Each row, then the grade of its hidden value:
[  63  -21  -39 -121  178 -140  -24 -125 -109   79   83  148  115  167
    3  120  101   43  104  -71  161   44  145  109    2   33   -9  -21
  -27   80   58   -6  -43   59   56   21  148   81  130  141   37   69
  -92  -83  -52  -60  -66   54   50]	J
[ -40 -177 -296  380  338  194  173   54  -83 -106  142  256  -25 -136
  108   77  134 -171   97 -229  -57  107 -136 -440   59  388    8  -80
  380 -299 -347   17   41   -6  184  259 -212 -203  145   40   33  281
  217  -82  -66 -231   11  -18  -68]	N
[ -43   30  -63   66   96 -107  180 -121  -94  -89   22   15  -68  -10
 -114  -48  -20  -14  129  112  181  126  103   -6 -108  -12  -51 -115
  128  -87  104   -1   93   93  112    2  -93   49  -68  285  -71   77
   25 -212   30  -23 -192  245   -8]	Y
[  64 -314  262 -163  153 -265  115 -197  108   53   83  -45   86 -259
  192 -160    8  408 -331 -139  423  156  -85   38   11  127 -436  178
  320 -133  396  135   23  637  326  208  105  292 -283  275  -57  216
 -114  226  279 -311 -132  214 -414]	F
[-106 -107  104  -12 -148  129   67  110 -113  -52   14  -50 -167  155
  -86 -140  100   68  152  151   72  254  116   93 -189  -70  -82    3
 -122 -101   44   32  -13    1  -93  -60  173   76 -151   70 -179  154
  -89 -212  -53  310  -92  293  205]	A
[-499 -267  -13   47  197 -165 -104  -43  239  351  416   23 -373   58
   22   -3   68  119   18 -166  253  316 -128 -109  178 -464 -139 -539
  166 -186  299  188  -50   74   63  394  212 -280 -276   90  -86  623
    3 -234 -297 -136 -368 -225 -415]	J
[ -38 -257  -24  -29   15  115  -86  121 -163  110  130   20   20   -8
  120  150   76   38  -72 -130  -13   22   38   59  161  192   57  123
 -190   64  -66   -1 -195 -117   65  182  200 -111  161  -93  101   32
  -96   18  -99   29  158 -211  138]	W
[ -27   75   17 -126  -74 -180  -30   -1 -149    5  -12   90   -8  123
  -11   23   82  123  224  -24   65   21  116  188 -101   27 -202  -20
   83  201  221   -8   84   15   60 -195   85  238 -105  313 -172   76
 -178 -153   26  291 -209  199   56]	J
[  35   36  -33  -87  200 -173  -85 -177   22  -34   69  168  102  205
  -21   81  144    0  174 -133  267  -10  144  -29  -90  -53    9  -20
  106  188   52  -89   44   78    3  -79  140  188  184  113  -32   95
  -69  -28  -85   16 -116  107   25]	J
[-322  239   53   -6  -55 -508   44  226 -489   29 -165   65 -315  224
   88 -319  -59 -182  122  238 -314  169   98  149   85 -265  -66   54
  264  -35 -139  193  -52  -35  393 -101 -173 -336 -369  401 -393  565
 -267 -471 -169  111 -607  357  -14]	N
[-225  127  167   84 -191  -49   -6  194  154  -10   39  -12  -79 -184
  114 -111   27  -85 -262  -53 -119   44  -15   51 -307  -12 -142  -58
   37 -120  210 -215  310   61  148 -111   39   27  -36  243 -360  207
  105  -19  -10  266 -199    4   85]	M
[-112 -132  -15   27  -88    1   45  143 -144   30    0  -94 -125 -136
   62  -13  -51   17   -1   33    2   42   17  102   52   69  -21   -8
   15   14  110   38  -70  -79   88   31  -70  -55  -84  173  -51   -3
  -88 -114   27  186  -41   28   46]	S
[   7  104 -178   -1  150 -290   83  -20 -270   32    7  148  159 -181
  142   61 -137   50  -69 -183   86    9  191   51  210  216  -59  126
  135  138  229  -21   76  108  268  138 -135  -85    2  298  -37  -14
    7 -211   74 -306  -79  -41  -19]	A
[  11  106   26 -104   85 -235  -37  -67   35   -4  -43   24   76  172
   47  -88   -2   68  164 -145  138   -7   22  -56  -66  -82  -55 -161
  312  139  194   78  149    1   -8 -146  -61  161 -113  218 -145  338
  -25   27 -103  199 -329   31 -112]	C
[ -95  -20  -71  173   86   17  131  -19 -174 -135   28   72  -69  -80
   37  -29  -73  -57   -1  -58  126   53   13 -102   54  232  -27   38
  159  -46  -34  -14   46  -20  184   91  -57  -82   61  157  -63  103
   50  -68   20   23 -110  -48   93]	W
[ -22 -168  -73   37   55   53   75  -65 -204   23  144   72  -34  -66
    9  194  -18   15    3   39   51   39   37    1  147  235  -28   90
  -30   -2 -112   38 -165    1  182  145   66  -98  199   21  136   -3
  -81  -40   45 -151   14 -122   64]	S
[ 129   55  -29  -21   75 -158   67 -121   81 -108  -91  -68  147   38
  -63 -135 -100 -166   40   92  220   55   92 -106  -88 -119  185    6
  204  -65 -102   34   54  126   39  -84 -209   52  208  -46   13   48
   79   34  -11  -50 -124  210    9]	C
[ -45  -95   -5   67  -46   50   84   40 -118   32   82  -15  -31  -23
   21  -11  -29  -14   30   47   41  106   29   37   53   91  -29   16
  -33  -95  -41   46  -71   -7  104   70   30  -52  109   10  -18   36
  -34  -93    6   48  -20    9  117]	X
[-110   51  216 -296  101 -296  -93  228  191  148 -101 -101  140  -84
  128 -167   27   65 -136 -351   72 -109 -150  147 -135  -66 -142 -123
  286   63  341 -197  258  132  137  -56   18  258 -157  390 -378  293
  -55  296  110  483 -287   98 -156]	A
[ -39  -45  -13    3   -8  -59   53   11 -190  -45   49   18  -72   38
    1   19   86   61  141   42   16   41   98   96  -88   87  -89   -6
   -6   65   75   -8  -11  -11   64  -12   57   81  -58  231  -67   59
 -119 -150    3  169  -92  155   79]	F
[  -7  -98   86 -169   -5  -83 -131   34   22   81   16  -93   28  129
   32  -17   63   47   64  -86  142   -1   42  127  -20  -99   46  -50
   -8  139  124   -1  -76  -81  -46  -69  118  138   -4   85  -53  100
 -128   59  -90  302  -74   37   39]	X
[  80  -12   71 -126  -83  -20   -5   -5   31  -49  -71 -100  122  197
 -103 -145   12   -5   96   40  150  133  108   43 -143 -110   70  -16
  -33  -29   43   18   66   -3  -70 -120   65  157   10  -40  -82  150
   18   -1 -120  233  -99  175  129]	K
[  39  -34   34  -84 -154  -47   17   27  -36   51   76 -122    0   62
  -76  -44   22   46  125  191   32  154  176  103 -135 -145   25    0
 -130   -1   32   50  -26   79  -77  -34   52   68   45  -42  -30   -2
  -82 -155   -5  107  -37  274  106]	C
[ 166 -146  -45  -87 -112  -27   69  -28   -7   84    7  -92  139  -79
   11   56  -61  -63   54  206   61   38   71  153   66  -34   67   37
  -77  -92  -74  137 -193  100   38  -50 -160   57  289 -135  155 -213
  -65  -58   48 -103  125   96   70]	U
[ 135 -139  -58 -108   63  -78  -11  -62  -34  126   64  -74  148   27
    5   78  -11  -16   76   32  109   24   65   23  132  -39  107   18
  -10   21  -70  101 -188   19   62   40  -56   21  194  -94  155  -22
  -67  -11  -46 -149   59   32  -26]	X
[ -34 -104  -24    2  -24  -57   29   35 -119   46   45   -8  -55  -23
   36   22   21   12   64   45   38   49   46  118   22   43  -25  -24
   11    1   39   52  -66   -5   88   12   -9    7   29  136   -9    1
 -102 -106   -3  120  -50   92   48]	C
[ -90 -206  -83  144  152   77  104    5 -168   30  145    9 -111 -187
   97  109  -46  -61  -80  -19   90   22  -45  -47  190  226   40   23
   42  -93 -120   32 -184  -35  201  239  -53 -193  155   80  100   -6
  -16  -36   45 -131   54 -140   32]	W
[ 203  133  -86  -94  291 -420 -142  -63 -252  266  -66  157  324  206
  236   21   15   24  -18 -211  102  -47  204  186   17   60   82    6
   -9  222  178  140  -22   25  140   76   72 -104  116  143  165    8
 -177 -111    9 -121  -30  -26  -69]	W
[  35  -14  -39   39  152  -73   31 -107  -65  -77    3   28   79   63
   13   -2   -7  -44   34  -93  176  -23   47  -87    7   98   77  -11
  118   56   -3  -20   36  -39  100   16  -13   28  117   99   21  112
   24   37  -84   22  -89  -39   32]	N
[  31 -191  -56   61   91   56   63  -46  -48    1   93  -55   57  -70
   16   37  -73 -103 -109   24  115   71   16 -110  141   96  173   73
  -17 -128 -202   51 -140   17  128  203  -31 -168  268 -172  161   45
   59   59  -61 -199   70 -116   52]	M
[  40  -17  -76   53   79  -82  117  -98 -164  -42   36   34   30  -67
   15   57  -76  -12   26   44  100   18   85  -28   61  155    9   51
  102   18  -14   39  -25   44  160   44  -95  -31  117  131   58   -1
  -20  -69   51 -126  -75   21   25]	J
[ 202  -39 -190  -92  416 -104  238 -287 -438  -88   58  -34   45  271
 -126   23  -49   82  624  108  432    4  222  -77  359   10  148   43
  107  218 -192  187 -376  -26  -77  110 -161  121  131  107  137  -89
 -194 -259    4 -214    8  306  124]	K
[-317 -234   79   29 -269  275  283   58  -52 -284  159 -141 -434 -248
 -278  -11   10  -16   94  316   79  219  -34   68   17   37 -183   38
    3 -271  -78 -184  -51   41  144  -42  -36  180 -148  291 -336   69
   51 -176    1  225 -149  316  252]	K
[  34 -148  -43   74   95   16   94  -62  -78  -77    1  -53   57  -60
   16  -34 -102  -95  -88    0  158   42    0 -115  135  131  139   85
   85  -97 -145   51  -81    1  166  129  -89 -105  181  -65  103   68
   60   73  -56 -117    0  -80   42]	N
[  -1 -192  -58   17  131  -10  -24  -44 -129    3   66   72   34   -1
  114  125   37    2  -25 -119   91  -41   10  -41  145  181   37   72
   42   79  -50   38 -149  -51  131  111   52  -59  155   18  127   79
  -74   48  -81  -78   27 -194    4]	U
[ -50  -92   85  -42  -92  -35  -69   83   -7   42  -20  -79  -74   50
   64  -86   52   10   51   28  124   57   36  143 -108  -87  -21  -37
   -8   45  119   49  -53  -31  -25 -106   49   94  -32   91  -86   19
 -129  -63  -17  321  -46  133   71]	W
[  47    0  -50   -4   98   14   73 -115 -130  -18  120   69   47  128
  -89   89   49   34  143   48  113  118  162  -67  -88   73    4    6
  -50   15  -45   -4   -5   42    4   59  123   12  127   19   44  105
  -17 -120   -8  -98  -63   81   94]	S
[ 164   17  -83  -80  139 -228   27 -124 -104   84  -15    9  164   24
   40   50  -46  -53   59   32  116  -16   91   91   62   19   76  -28
  108   33    7  101  -85   46  142  -27 -154   28  133  137  111  -29
  -61  -62   20 -134  -63   96  -48]	K
[ -46  -51   12  -22   63 -118   63   69   43  -64 -127  -30   96  -75
   62 -127  -70  -71  -78 -161  108  -49  -68   25   27   65   38  -65
  214  -57  117  -60  140    6  143  -11 -130   63   32  195 -124  131
   61  137  -53  235 -151  -35   -3]	Y
[  57 -199  -63   53   38  -72   38   25 -132  -85 -125  -49   58 -143
  171  -45 -133  -75 -141  -63   82  -68  -19  -24  239  194  157  152
  193   26  -59  112 -123  -59  186   41 -227  -98  100   43  113   -9
  -23  115  -66   -9    9 -120    1]	C
[ -27  -84   63  -71  -19  -60  -29   60  -17   -2  -43  -85  -11   60
   34 -105   11   -8   51  -20  143   34   26   92  -33  -58   38  -24
   46   32   69   23  -28  -26   -2  -56    9   88    0   86  -87   72
  -78    9  -49  284  -78  105   73]	W
[  75  -49   41 -106  -38  -10  -43   -6   40    9  -28  -59  116  166
  -72  -84   34    1   85   15  167  140   92  -11 -143  -95   43    2
  -17  -10   15   46   26   36  -52  -72   87  109   54 -107  -15  135
   -7   -8  -65  125  -52  140   58]	C
[ -90  -15   99   22 -164   38  120  108  -29  -84 -107  -78 -116   12
  -40 -219   -9  -36   97  161  139  168   58  130 -182  -97  -91  -23
   19 -136  116   13   57   48   -6 -178  -52  133  -97  160 -236   17
  -37 -191   35  321 -110  314  172]	A
[  62  -40  -51  -39   59 -123   34  -71  -82  -31  -12  -33   57  -36
   -5    6  -41  -31   37   18  156   16   65   26   25   50   38   24
  115   38   20   30  -33   33  126  -18 -106   59   57  127   26    2
  -27  -34   19  -10  -65  107   -3]	M
[-315  -32  112   13  -24  -17   22   78  205 -394   31   14 -179 -215
   67 -135  -91 -105 -268 -236  103    8  -51 -226   17   87   73   93
  430  -33    8 -297  239   64   59   17  -72   40  -18  249 -425  441
  221  300 -139  288 -384 -116  120]	S
[  89   61  -75   -3  179 -209  164 -192  -67 -152  -98   -6   97  -49
  -56  -89 -108  -46   33   36  305   46  135  -30  -35   16   51   -6
  228  -13  130   -1   88  138  135  -34 -219   98  -12  277  -18    9
   66  -92   47 -139 -156  213  -38]	Y
[  76   48   -9 -149  174  -59   25 -147 -143   76  159  104   92  256
  -82  104   94   42  244   18  184  107  155   69  -26   -2  -32  -39
  -79   35  -62   14  -96   62  -16   31  185  107  169   54  -11  120
  -87 -131   -5  -58  -80  118  139]	N
[  44    4 -126   37  117 -142  104  -89 -139   15   42   42   85 -174
   81  102 -162  -78  -35  -13  100  -48   26  -19  197  183   33   39
  181   12  -39   56  -67   49  239   79 -215  -89  220  115   87  -47
   10  -21   94 -223  -60 -111  -19]	C
[  24  -15   48  -28  -35   34   20  -37  -40  -12   62  -49   36  239
 -136  -74   66   33  142   69   83  189  123  -52 -177  -69   24  -46
  -80  -47  -24   26   55  -15  -51  -11  181   52    7  -60  -38  237
   -1  -77 -115  132 -125  151  102]	X
[ -36  -99   25  -52 -164    9   -8  121 -113  149  103  -56  -32   22
   31   33   12   -8   87  123  -76   87   37  171   45  -16  -36    3
 -140  -43  -71   91 -149  -18   52   14   63  -35  148  -72  -15   -1
 -139 -118   -1  141    7   45  137]	N
[ -94  104  106   -6  -55 -112   -8  163   40   46  -93  -35   49  -17
   85 -191    8  -30  -28 -131   87   24   -9  133 -193  -28 -119  -92
   72  -21  260  -95  211   13   92 -123   12  134  -66  239 -280   88
   -6  -47   41  386 -136  116   71]	K
[ -54 -108   71 -143 -102 -113  -26   67 -131  119   87  -59  -99   26
   31   53   84  117  123   86   -1   12   80  295   -3  -41  -88  -34
  -97  111  137   22 -111    0   24  -46  104  126  -31  225  -76  -38
 -239 -106   15  288  -71  175   83]	C
[ 40 -13 -27  11  12 -58  59 -63 -62 -67  36 -34  51  45 -26 -24  -3 -22
  82  57  95  55 114 -31 -79   3  43  -2   9   7  -1  14   9  34  22   8
 -14  35 101  19  11  67   1 -69 -40   5 -61  77  66]	F
[ -19   11  -10  -48  151   43  125 -179  -87  -33  256  101    4  218
 -182   93  102   38  247   59  191  161  153  -31  -47    2  -28  -68
 -112  -68 -119  -79   -7  102  -31  123  243   90  223   17  -60  163
   11 -125  -60  -61 -105  123  203]	M
[  62 -145  -70   77 -167  174  218  171 -297  -26  -34 -257  -27 -217
  -37    2 -195   25  -20  183 -201   67    1  -55   83  300   77   82
  -25 -100 -103  129  -71 -166  118  111 -225 -173  -83   22  105   24
   26  -27   83   60   17  -16   75]	J
[ 297 -270 -122  -16   44  194  -30 -164  -55  259  108   60  310   79
   40  276   32  102  111  -61  275    3   -1  159  104  273  -41  -73
 -268    7   52  219 -223  -66    8   60  167  102  423 -272  451 -336
  -82   30   66  -84  372 -292   67]	M
[-100 -137  -43  153   84   41   66   31 -126 -105  -22   72  -28  -77
  139  -14  -59  -27  -84 -171  105  -29  -31  -94  141  252   25   57
  144   15   21   -3    7  -88  150   97  -23 -100   88  105   -7  107
   17   56  -76   83  -51 -228   70]	S
[ 168   76 -137  -84   71 -213  147  -73 -209   50   -1   41  287   37
   33  -43 -233  -35    0   -3   30  125  166   58  277  108  133   57
   68 -111  -65  163  -26   98  136  160 -163 -148  197  -33   70  106
   81  -77  -39 -274 -121  -51   98]	X
[ -68  -39  -32  129  160    9   78  -79   -2 -241  -30   21   -8  -34
   17 -106  -84 -135  -80 -131  261   29    0 -222   36  128  131   45
  248  -48  -74  -73   79  -19  113   62  -89  -39  106   76  -73  196
  153   98  -97   28 -134  -80   78]	M
[  72 -115  -80   98   89   24  180  -67  -25  -29  115 -110   48 -344
   44   80 -161 -118 -119   84  143  -35   -9  -54  134  196  109   72
   85 -129 -143  -27 -119  118  184  171 -244  -64  339   13  119 -223
   74   67  192 -218  114   -2   49]	N
[  -1  -34  -18  -35  -11 -112   34   -1 -144   22   25    7  -17   34
   15   11   29   17  134   47   50   20   63  132   11   37  -49  -20
   38   48   39   42  -43    1   98  -45  -18   77   31  176  -45   12
 -119 -113   -3  143  -90  139   62]	M
[ -27    8  -19 -180   74 -217   19   28  -99  -44  -73   -6   32  -76
   48    5   -1   35  110 -128  130  -93    4  169   50   69 -110  -37
  232  146  217  -65   18    6  137 -116 -147  240 -128  434 -184   56
  -88  -17   56  227 -173  118  -22]	F
[ 26 -31 -33   3  47 -69  19  -7 -46  -5 -15 -12  70 -28  70 -13 -56 -74
  -4 -14 109  12  44 -17   8  39  54  18  86   3  -7  44 -47  18  77   6
 -88 -26 141  14  24  37 -12 -17  12 -17 -36 -27  27]	U
[ -19 -196   37  -74   43 -103 -151   57   -6   31   -9  -32   -7   59
  170   42   65   -2   -8 -134   28 -137  -13   48   83   11  145    7
  100  199    2   28 -130 -121  -11  -20   32   13  122   51   53   84
 -171  183 -143  286  -52 -112   -4]	S
[ 163  -91   17 -185   13 -183  -97  -30  -36  223  -30  -94  158   90
  -14   40   56   41   70   87  143   35  115  202 -110 -130   26  -11
 -106  102  114  104 -117   74   48  -65   57  106   85   -3  159 -130
 -203  -64   78   30   54  221  -81]	A
[ -93  -76    3   23    7  -41   -5   70 -138   19   17   18  -33  -54
   98    6    8   38  -11 -125   87  -11   -2   89   56  153  -90   13
   40   76  140  -22   -1  -66  155   24   48   28  -25  204  -83   47
  -76  -46   -4  186  -49  -62   58]	N
